Here is a tiny trained network, its code and every weight. The questions are about switching its units off for an input and a target symbol, where a switched-off unit gives its printed mean instead of its output.

import numpy as np


def w(rows, s, z=0):
    codes = np.array(rows[::2]) - 128.0
    scale = np.full(codes.shape[1], s)
    scale[-1] = z or s
    return codes * scale


def norm(h):
    return h / np.sqrt((h * h).mean(-1, keepdims=True) + 1e-5)


def f(y):
    return np.maximum(y, 0)


def softmax(a):
    e = np.exp(a - a.max(-1, keepdims=True))
    return e / e.sum(-1, keepdims=True)


def log_softmax(a):
    a = a - a.max(-1, keepdims=True)
    return a - np.log(np.exp(a).sum(-1, keepdims=True))


def net(x, mask):
    ids = ['αγδεζθμπστψω'.index(c) for c in x.split()]
    T = len(ids)
    res = E[ids] + P[:T]
    r = norm(res)
    for j in range(3):
        rows = slice(4 * j, 4 * j + 4)
        q, k, v = (r @ M[0][rows].T for M in (Q, K, V))
        z = softmax(np.where(np.tri(T) > 0, q @ k.T / 4**0.5, -1e9)) @ v
        o = O[0][rows]
        res = res + np.where(mask[j], z, o[:, -1]) @ o[:, :-1]
    y = f(norm(res) @ A[0][:, :-1].T + A[0][:, -1])
    res = res + np.where(mask[3:11], y, B[0][:, -1]) @ B[0][:, :-1]
    return log_softmax(norm(res)[-1] @ U[:, :-1].T + U[:, -1])


Q, K, V, O, A, B = {}, {}, {}, {}, {}, {}
E = w([
[108,224,41,140],'α',
[121,82,232,49],'γ',
[119,211,48,99],'δ',
[117,76,213,96],'ε',
[109,73,223,69],'ζ',
[125,47,157,138],'θ',
[137,61,171,68],'μ',
[59,64,255,136],'π',
[192,109,37,101],'σ',
[142,75,65,169],'τ',
[62,126,143,216],'ψ',
[181,66,90,85],'ω',
],0.0035)
P = w([
[107,114,105,128],'0',
[164,73,133,163],'1',
[132,128,141,125],'2',
[158,133,143,153],'3',
[147,91,126,126],'4',
[132,129,140,124],'5',
[68,124,85,104],'6',
[148,95,127,128],'7',
[131,129,140,123],'8',
[183,167,161,157],'9',
[145,95,128,127],'10',
[131,129,140,122],'11',
[27,174,121,7],'12',
],0.011)
Q[0] = w([
[89,163,70,29],'H0',
[175,78,82,68],'H0',
[47,124,108,92],'H0',
[249,232,135,145],'H0',
[73,80,60,102],'H1',
[147,168,201,113],'H1',
[147,140,108,65],'H1',
[138,48,90,64],'H1',
[78,74,104,199],'H2',
[91,210,109,86],'H2',
[221,191,188,197],'H2',
[48,86,101,118],'H2',
],0.019)
K[0] = w([
[190,199,185,77],'H0',
[215,97,122,102],'H0',
[173,182,189,176],'H0',
[43,138,84,7],'H0',
[203,141,151,173],'H1',
[87,85,79,98],'H1',
[179,71,153,134],'H1',
[147,96,167,230],'H1',
[203,78,118,190],'H2',
[101,211,150,166],'H2',
[7,90,61,132],'H2',
[217,138,178,168],'H2',
],0.021)
V[0] = w([
[134,133,164,169],'H0',
[148,84,135,155],'H0',
[125,154,171,111],'H0',
[121,139,140,253],'H0',
[63,146,102,94],'H1',
[118,168,147,157],'H1',
[104,119,122,105],'H1',
[101,137,127,118],'H1',
[134,127,196,95],'H2',
[125,153,115,184],'H2',
[122,103,122,85],'H2',
[21,154,149,169],'H2',
],0.02)
O[0] = w([
[120,161,180,113,110],'H0',
[136,101,176,89,218],'H0',
[157,179,116,153,54],'H0',
[49,147,226,94,114],'H0',
[67,165,173,142,35],'H1',
[98,79,145,105,42],'H1',
[119,149,137,148,126],'H1',
[102,130,147,134,88],'H1',
[193,140,86,128,142],'H2',
[82,114,88,105,56],'H2',
[153,137,181,136,190],'H2',
[130,113,129,8,1],'H2',
],0.018,0.0065)
A[0] = w([
[127,112,64,215,51],'N0',
[96,157,186,8,94],'N1',
[226,129,167,10,170],'N2',
[99,7,190,141,33],'N3',
[162,45,209,153,2],'N4',
[79,44,52,197,176],'N5',
[174,254,119,115,120],'N6',
[197,103,229,168,98],'N7',
],0.011,0.0078)
B[0] = w([
[112,36,175,168,189],'N0',
[197,46,87,121,190],'N1',
[90,225,108,167,243],'N2',
[216,67,50,117,168],'N3',
[254,216,113,111,169],'N4',
[80,197,82,95,254],'N5',
[116,59,175,105,195],'N6',
[65,85,199,73,254],'N7',
],0.024,0.0063)
U = w([
[111,113,121,35,143],'α',
[119,99,130,86,255],'γ',
[194,5,176,232,40],'δ',
[83,138,103,191,220],'ε',
[70,230,137,141,76],'ζ',
[187,242,139,157,170],'θ',
[191,192,80,12,89],'μ',
[248,152,142,193,72],'π',
[87,61,156,237,134],'σ',
[5,216,66,66,56],'τ',
[114,6,138,97,130],'ψ',
[220,56,114,61,82],'ω',
],0.015,0.0072)

Each question gives the input, a string of symbols that net reads in full, and the target symbol t.
The units are the heads (4 rows each of Q, K, V and O) and the neurons (one row each of A and B). Each row of codes is followed by its name. A weight is (code - 128) times the scale printed after its matrix; where a second scale follows, it is the last column's (O, A, B and U).
mask holds one flag per unit, heads first, then neurons. A switched-off unit (its flag False) gives its mean, the last column of its rows in O or B, instead of its output. The means were averaged over made-up inputs and are rounded, as every weight is.
A unit's drop is (log p(t) with every unit on - log p(t) with that unit switched off) / (log p(t) with every unit on - log p(t) with every unit switched off).
The circuit of an input: a set's keep is (log p(t) with only the set's units on - log p(t) with every unit switched off) / (log p(t) with every unit on - log p(t) with every unit switched off). Starting from all 11 units, units are removed one at a time, each time the one whose removal leaves the highest keep (on an exact tie, the one counted first), for as long as the keep stays at least 0.8.
circuit, biggest first: the units of the circuit, biggest drop first
most important unit: the unit with the biggest drop
top k neurons: the k neurons with the biggest drops, biggest first
which heads matter: for each layer, one digit per head in row order, 1 if its drop is at least 0.15 and else 0, layers parted by /
input μ α δ ζ ω ζ ζ ε δ δ δ ε π, target τ: most important unit	H2
input δ δ μ ζ, target τ: which heads matter	101
input θ δ ω σ τ ζ δ γ τ ω, target τ: which heads matter	101
input μ δ ω μ π ω γ, target δ: which heads matter	111
input σ ζ π μ, target ε: which heads matter	100
input π ω ω δ, target μ: which heads matter	001
input μ τ ζ γ ζ δ θ δ δ δ ζ, target θ: which heads matter	111
input τ θ π δ δ ζ δ δ ω γ γ δ π, target π: circuit, biggest first	(H2; N7)
input γ ζ δ ω μ ζ δ ζ γ θ, target τ: circuit, biggest first	(H2; H1)
input ζ π ζ ζ, target θ: circuit, biggest first	(H2; N2)
input δ δ δ δ ω δ ω ω ε μ, target σ: circuit, biggest first	(H1; N0; H0)
input τ σ δ μ ψ σ μ, target δ: top 3 neurons	(N4; N7; N0)
input ζ ζ ζ δ ω ζ μ δ δ δ, target δ: top 2 neurons	(N6; N7)
input δ π θ δ ψ α, target τ: circuit, biggest first	(H2)
input ω δ δ ζ δ δ ζ σ, target σ: which heads matter	001
input ε θ ψ δ δ γ ω, target τ: which heads matter	001
input τ ω μ γ ζ, target π: circuit, biggest first	(H0; N4; H2)
input ζ ζ δ τ ζ ζ σ α ζ ζ μ δ μ, target θ: which heads matter	111
input θ δ μ π μ μ δ, target μ: which heads matter	101
input σ π γ ε γ ω ε ζ ω ζ, target ζ: circuit, biggest first	(H1)
input ζ α ζ ω σ π δ π ε δ, target τ: circuit, biggest first	(H2; H1)
input ψ τ ζ ω δ ω μ, target σ: top 2 neurons	(N5; N0)
input δ ζ γ ψ α τ ε μ ψ θ γ τ μ, target ω: top 2 neurons	(N1; N5)
input ε δ ζ ε, target ζ: which heads matter	111
input θ ζ π ζ μ ζ ω μ τ π ζ δ τ, target μ: circuit, biggest first	(H2; N1; N2; H0)
input σ ω μ δ ζ θ π δ μ ψ, target μ: top 2 neurons	(N1; N2)
input δ ζ γ γ ζ θ δ, target π: circuit, biggest first	(H2)
input π δ δ σ ε μ ε, target ε: which heads matter	001
input α ζ μ, target θ: circuit, biggest first	(N2; H0)
